Below are the code and all the weights of a small trained network. Each question names an input and a target symbol and asks about switching units off, where a switched-off unit gives its printed mean instead of its output.

import numpy as np


def w(rows, s, z=0):
    codes = np.array(rows[::2]) - 128.0
    scale = np.full(codes.shape[1], s)
    scale[-1] = z or s
    return codes * scale


def norm(h):
    return h / np.sqrt((h * h).mean(-1, keepdims=True) + 1e-5)


def f(y):
    return y / 2 * (1 + np.tanh(0.7978845608 * (y + 0.044715 * y**3)))


def softmax(a):
    e = np.exp(a - a.max(-1, keepdims=True))
    return e / e.sum(-1, keepdims=True)


def log_softmax(a):
    a = a - a.max(-1, keepdims=True)
    return a - np.log(np.exp(a).sum(-1, keepdims=True))


def net(x, mask):
    ids = ['γεηλξπτφψ'.index(c) for c in x.split()]
    T = len(ids)
    res = E[ids] + P[:T]
    r = norm(res)
    for j in range(3):
        rows = slice(2 * j, 2 * j + 2)
        q, k, v = (r @ M[0][rows].T for M in (Q, K, V))
        z = softmax(np.where(np.tri(T) > 0, q @ k.T / 2**0.5, -1e9)) @ v
        o = O[0][rows]
        res = res + np.where(mask[j], z, o[:, -1]) @ o[:, :-1]
    y = f(norm(res) @ A[0][:, :-1].T + A[0][:, -1])
    res = res + np.where(mask[3:11], y, B[0][:, -1]) @ B[0][:, :-1]
    return log_softmax(norm(res)[-1] @ U[:, :-1].T + U[:, -1])


Q, K, V, O, A, B = {}, {}, {}, {}, {}, {}
E = w([
[144,133,162,250,68,124],'γ',
[146,100,131,195,123,112],'ε',
[220,33,116,134,178,166],'η',
[213,211,200,142,138,118],'λ',
[150,83,130,174,143,119],'ξ',
[209,145,114,163,215,238],'π',
[77,75,143,215,238,103],'τ',
[75,107,94,175,118,145],'φ',
[177,101,174,113,111,110],'ψ',
],0.022)
P = w([
[41,120,222,124,148,157],'0',
[199,84,145,113,91,41],'1',
[101,239,60,1,96,58],'2',
[121,98,84,92,98,138],'3',
[110,120,164,153,128,186],'4',
[22,80,107,222,31,169],'5',
[147,56,151,151,124,184],'6',
[145,142,108,131,75,134],'7',
],0.0075)
Q[0] = w([
[255,124,21,118,139,172],'h1',
[76,156,180,71,101,32],'h1',
[171,194,107,148,71,247],'h2',
[161,80,148,176,172,14],'h2',
[41,114,205,85,132,53],'h3',
[49,200,157,113,132,169],'h3',
],0.007)
K[0] = w([
[133,139,123,167,89,216],'h1',
[195,167,253,7,186,129],'h1',
[64,41,75,198,74,81],'h2',
[68,85,130,196,173,118],'h2',
[213,89,20,104,117,104],'h3',
[164,161,61,211,188,125],'h3',
],0.005)
V[0] = w([
[204,179,218,110,102,101],'h1',
[75,51,143,77,154,115],'h1',
[162,46,96,90,90,207],'h2',
[205,131,24,121,189,93],'h2',
[40,240,18,158,255,174],'h3',
[64,163,98,136,82,124],'h3',
],0.0075)
O[0] = w([
[171,155,130,183,114,143,58],'h1',
[173,53,91,76,110,118,70],'h1',
[104,147,100,101,57,113,229],'h2',
[221,89,90,162,105,163,176],'h2',
[130,103,77,114,147,34,125],'h3',
[112,139,149,74,245,184,3],'h3',
],0.012,0.0038)
A[0] = w([
[159,204,111,114,70,168,236],'n1',
[57,181,171,48,118,151,85],'n2',
[28,88,61,105,120,83,253],'n3',
[113,112,171,183,97,3,198],'n4',
[156,159,194,122,85,109,183],'n5',
[27,121,121,203,31,153,194],'n6',
[32,45,77,150,238,165,213],'n7',
[36,125,191,255,152,184,116],'n8',
],0.0093,0.0029)
B[0] = w([
[117,105,190,179,152,179,230],'n1',
[38,102,76,102,46,158,118],'n2',
[205,169,80,69,190,124,184],'n3',
[91,43,2,150,206,151,193],'n4',
[135,247,104,44,174,180,157],'n5',
[100,96,115,85,180,178,240],'n6',
[107,131,69,129,129,142,253],'n7',
[145,26,166,120,144,82,248],'n8',
],0.0079,0.0056)
U = w([
[58,111,204,139,187,155,132],'γ',
[85,121,161,107,121,114,11],'ε',
[173,91,82,106,33,185,196],'η',
[117,175,175,155,150,97,116],'λ',
[133,104,187,98,156,81,2],'ξ',
[198,128,69,218,131,113,218],'π',
[143,124,98,172,163,40,38],'τ',
[95,123,83,2,194,167,203],'φ',
[92,132,174,76,85,201,117],'ψ',
],0.0092,0.0021)

Each question gives the input, a string of symbols that net reads in full, and the target symbol t.
The units are the heads (2 rows each of Q, K, V and O) and the neurons (one row each of A and B). Each row of codes is followed by its name. A weight is (code - 128) times the scale printed after its matrix; where a second scale follows, it is the last column's (O, A, B and U).
mask holds one flag per unit, heads first, then neurons. A switched-off unit (its flag False) gives its mean, the last column of its rows in O or B, instead of its output. The means were averaged over made-up inputs and are rounded, as every weight is.
A unit's drop is (log p(t) with every unit on - log p(t) with that unit switched off) / (log p(t) with every unit on - log p(t) with every unit switched off).
The circuit of an input: a set's keep is (log p(t) with only the set's units on - log p(t) with every unit switched off) / (log p(t) with every unit on - log p(t) with every unit switched off). Starting from all 11 units, units are removed one at a time, each time the one whose removal leaves the highest keep (on an exact tie, the one counted first), for as long as the keep stays at least 0.8.
circuit, biggest first: the units of the circuit, biggest drop first
most important unit: the unit with the biggest drop
top k neurons: the k neurons with the biggest drops, biggest first
heads that matter: for each layer, one digit per head in row order, 1 if its drop is at least 0.15 and else 0, layers parted by /
drop when u is switched off: that unit's drop, to one decimal
input φ π η π τ η φ, target φ: circuit, biggest first	n3; n6
input π π π, target π: most important unit	h3
input η π γ λ γ π ψ, target ψ: heads that matter	001
input π τ π φ φ η, target φ: circuit, biggest first	h1; h3
input φ π φ π φ η, target φ: circuit, biggest first	h3; h1
input η η ξ, target η: heads that matter	011
input φ ψ π ξ, target φ: circuit, biggest first	h1; n3
input γ γ π π ξ, target γ: heads that matter	101
input γ φ ε γ, target γ: heads that matter	001
input φ γ τ, target φ: top 3 neurons	n3; n7; n1
input γ π π γ π, target γ: circuit, biggest first	h2; n8; h1
input η φ τ, target φ: heads that matter	100
input φ τ ξ, target φ: heads that matter	101
input φ τ γ, target φ: heads that matter	000
input ψ τ γ π γ, target γ: top neuron	n6
input φ ξ τ ψ, target ψ: heads that matter	001
input π π π φ φ τ φ γ, target φ: drop when h2 is switched off	0.1
input γ π π η φ, target φ: drop when n3 is switched off	0.2
input π τ π, target π: drop when h1 is switched off	0.0
input φ ξ π π π, target φ: drop when h1 is switched off	0.8
